Here is a tiny trained network, its code and every weight. The questions are about switching its units off for an input and a class, where a switched-off unit gives its printed mean instead of its output.

import numpy as np


def w(rows, s, z=0):
    codes = np.array(rows[::2]) - 128.0
    scale = np.full(codes.shape[1], s)
    scale[-1] = z or s
    return codes * scale


def norm(h):
    return h / np.sqrt((h * h).mean(-1, keepdims=True) + 1e-5)


def f(y):
    return np.maximum(y, 0)


def log_softmax(a):
    a = a - a.max(-1, keepdims=True)
    return a - np.log(np.exp(a).sum(-1, keepdims=True))


def net(x, mask):
    res = np.array(x, float).reshape(1, 8) / 4 @ E
    u = 0
    for l in range(2):
        y = f(norm(res) @ A[l][:, :-1].T + A[l][:, -1])
        res = res + np.where(mask[u : u + 16], y, B[l][:, -1]) @ B[l][:, :-1]
        u += 16
    return log_softmax(norm(res)[-1] @ U[:, :-1].T + U[:, -1])


A, B = {}, {}
E = w([
[137,51,107,94],'x0',
[97,71,184,165],'x1',
[150,123,121,73],'x2',
[57,195,96,2],'x3',
[49,108,100,123],'x4',
[95,236,102,120],'x5',
[85,99,247,54],'x6',
[106,54,75,132],'x7',
],0.0048)
A[0] = w([
[160,186,134,14,83],'L0N0',
[181,67,244,110,2],'L0N1',
[88,129,145,172,61],'L0N2',
[87,138,151,199,103],'L0N3',
[57,207,144,248,86],'L0N4',
[159,129,73,147,171],'L0N5',
[79,64,65,100,57],'L0N6',
[217,163,117,157,130],'L0N7',
[136,167,71,220,145],'L0N8',
[221,108,96,166,74],'L0N9',
[195,51,182,147,128],'L0N10',
[84,105,255,182,194],'L0N11',
[177,136,21,151,214],'L0N12',
[138,203,192,23,73],'L0N13',
[182,60,180,65,106],'L0N14',
[218,76,160,149,143],'L0N15',
],0.0088,0.004)
B[0] = w([
[91,176,123,104,210],'L0N0',
[112,166,233,182,184],'L0N1',
[102,112,134,156,142],'L0N2',
[112,136,61,191,166],'L0N3',
[99,118,47,174,202],'L0N4',
[152,112,117,100,194],'L0N5',
[112,41,137,65,176],'L0N6',
[167,71,107,58,185],'L0N7',
[195,169,65,113,215],'L0N8',
[203,142,169,65,178],'L0N9',
[164,87,187,191,211],'L0N10',
[68,145,85,254,246],'L0N11',
[160,110,128,101,254],'L0N12',
[28,235,121,72,216],'L0N13',
[90,142,176,165,192],'L0N14',
[176,90,225,116,203],'L0N15',
],0.0067,0.0055)
A[1] = w([
[161,121,116,55,69],'L1N0',
[216,138,99,125,115],'L1N1',
[107,120,143,183,91],'L1N2',
[138,161,44,190,128],'L1N3',
[88,113,137,146,112],'L1N4',
[147,208,171,156,133],'L1N5',
[179,78,122,156,72],'L1N6',
[164,163,67,124,1],'L1N7',
[77,13,179,63,116],'L1N8',
[66,42,92,110,67],'L1N9',
[173,38,99,194,179],'L1N10',
[121,103,102,2,79],'L1N11',
[159,70,130,164,85],'L1N12',
[97,126,138,194,110],'L1N13',
[193,53,163,197,78],'L1N14',
[98,123,134,167,104],'L1N15',
],0.008,0.0033)
B[1] = w([
[113,118,99,232,167],'L1N0',
[236,223,214,39,192],'L1N1',
[148,167,120,187,168],'L1N2',
[245,89,2,139,211],'L1N3',
[197,133,87,133,158],'L1N4',
[77,37,114,140,187],'L1N5',
[121,111,185,32,173],'L1N6',
[168,201,73,72,158],'L1N7',
[140,72,37,144,203],'L1N8',
[183,42,108,103,168],'L1N9',
[40,228,182,54,254],'L1N10',
[78,95,156,199,211],'L1N11',
[163,142,166,88,176],'L1N12',
[168,54,108,173,183],'L1N13',
[112,173,181,88,220],'L1N14',
[184,65,136,153,160],'L1N15',
],0.0047,0.0045)
U = w([
[5,208,119,72,168],'0',
[64,1,88,75,49],'1',
[211,112,161,90,94],'2',
[171,182,38,90,177],'3',
[87,101,209,208,213],'4',
[97,134,44,240,3],'5',
],0.016,0.0032)

Each question gives the input, the list of numbers given to net, and the class t.
The units are the neurons (one row each of A and B). Each row of codes is followed by its name. A weight is (code - 128) times the scale printed after its matrix; where a second scale follows, it is the last column's (A, B and U).
mask holds one flag per neuron, layer by layer. A switched-off neuron (its flag False) gives its mean, the last column of its row in B, instead of its output. The means were averaged over made-up inputs and are rounded, as every weight is.
A unit's drop is (log p(t) with every unit on - log p(t) with that unit switched off) / (log p(t) with every unit on - log p(t) with every unit switched off).
The circuit of an input: a set's keep is (log p(t) with only the set's units on - log p(t) with every unit switched off) / (log p(t) with every unit on - log p(t) with every unit switched off). Starting from the 12 units with the biggest drops (on a tie, the unit counted first), units are removed one at a time, each time the one whose removal leaves the highest keep (on an exact tie, the one counted first), for as long as the keep stays at least 0.8.
circuit, biggest first: the units of the circuit, biggest drop first
k most important neurons: the k neurons with the biggest drops, biggest first
k most important neurons of layer l: the k neurons of layer l with the biggest drops, biggest first
drop of u: that unit's drop, to one decimal
input [1,0,-1,3,8,-7,-5,-5], class 1: circuit, biggest first : [L0N6]
input [6,3,2,0,-2,-7,7,8], class 4: circuit, biggest first : [L0N1 L0N14]
input [8,-2,3,2,6,-8,1,-8], class 4: circuit, biggest first : [L0N14 L0N1]
input [-5,8,-1,8,-4,8,-4,5], class 3: circuit, biggest first : [L1N3 L1N10]
input [6,1,0,8,-7,-4,-3,-1], class 0: 2 most important neurons of layer 0 : [L0N0 L0N13]
input [-8,4,-2,-8,-6,8,1,2], class 5: 2 most important neurons : [L0N11 L0N4]
input [-7,-6,-5,-5,-2,1,7,-4], class 5: 2 most important neurons : [L0N11 L0N4]
input [2,-1,6,8,-6,-3,7,8], class 0: 2 most important neurons : [L0N13 L0N0]
input [0,-7,-4,5,3,-8,-5,4], class 1: 2 most important neurons : [L0N6 L1N11]
input [-3,3,6,-4,-5,7,0,-8], class 3: 3 most important neurons of layer 0 : [L0N7 L0N1 L0N14]
input [-3,0,6,2,-3,0,-2,-4], class 0: drop of L0N13 : 0.2
input [-8,-1,-6,2,-5,-6,-2,6], class 2: drop of L0N13 : 0.1
input [8,-6,-7,7,6,3,-4,4], class 1: drop of L0N11 : 0.1
input [0,2,4,2,-5,0,3,-4], class 0: circuit, biggest first : [L0N13]
input [-1,2,1,-1,1,8,4,4], class 5: drop of L0N2 : 0.0
input [5,-5,-8,1,3,0,-4,8], class 1: 2 most important neurons of layer 0 : [L0N6 L0N11]
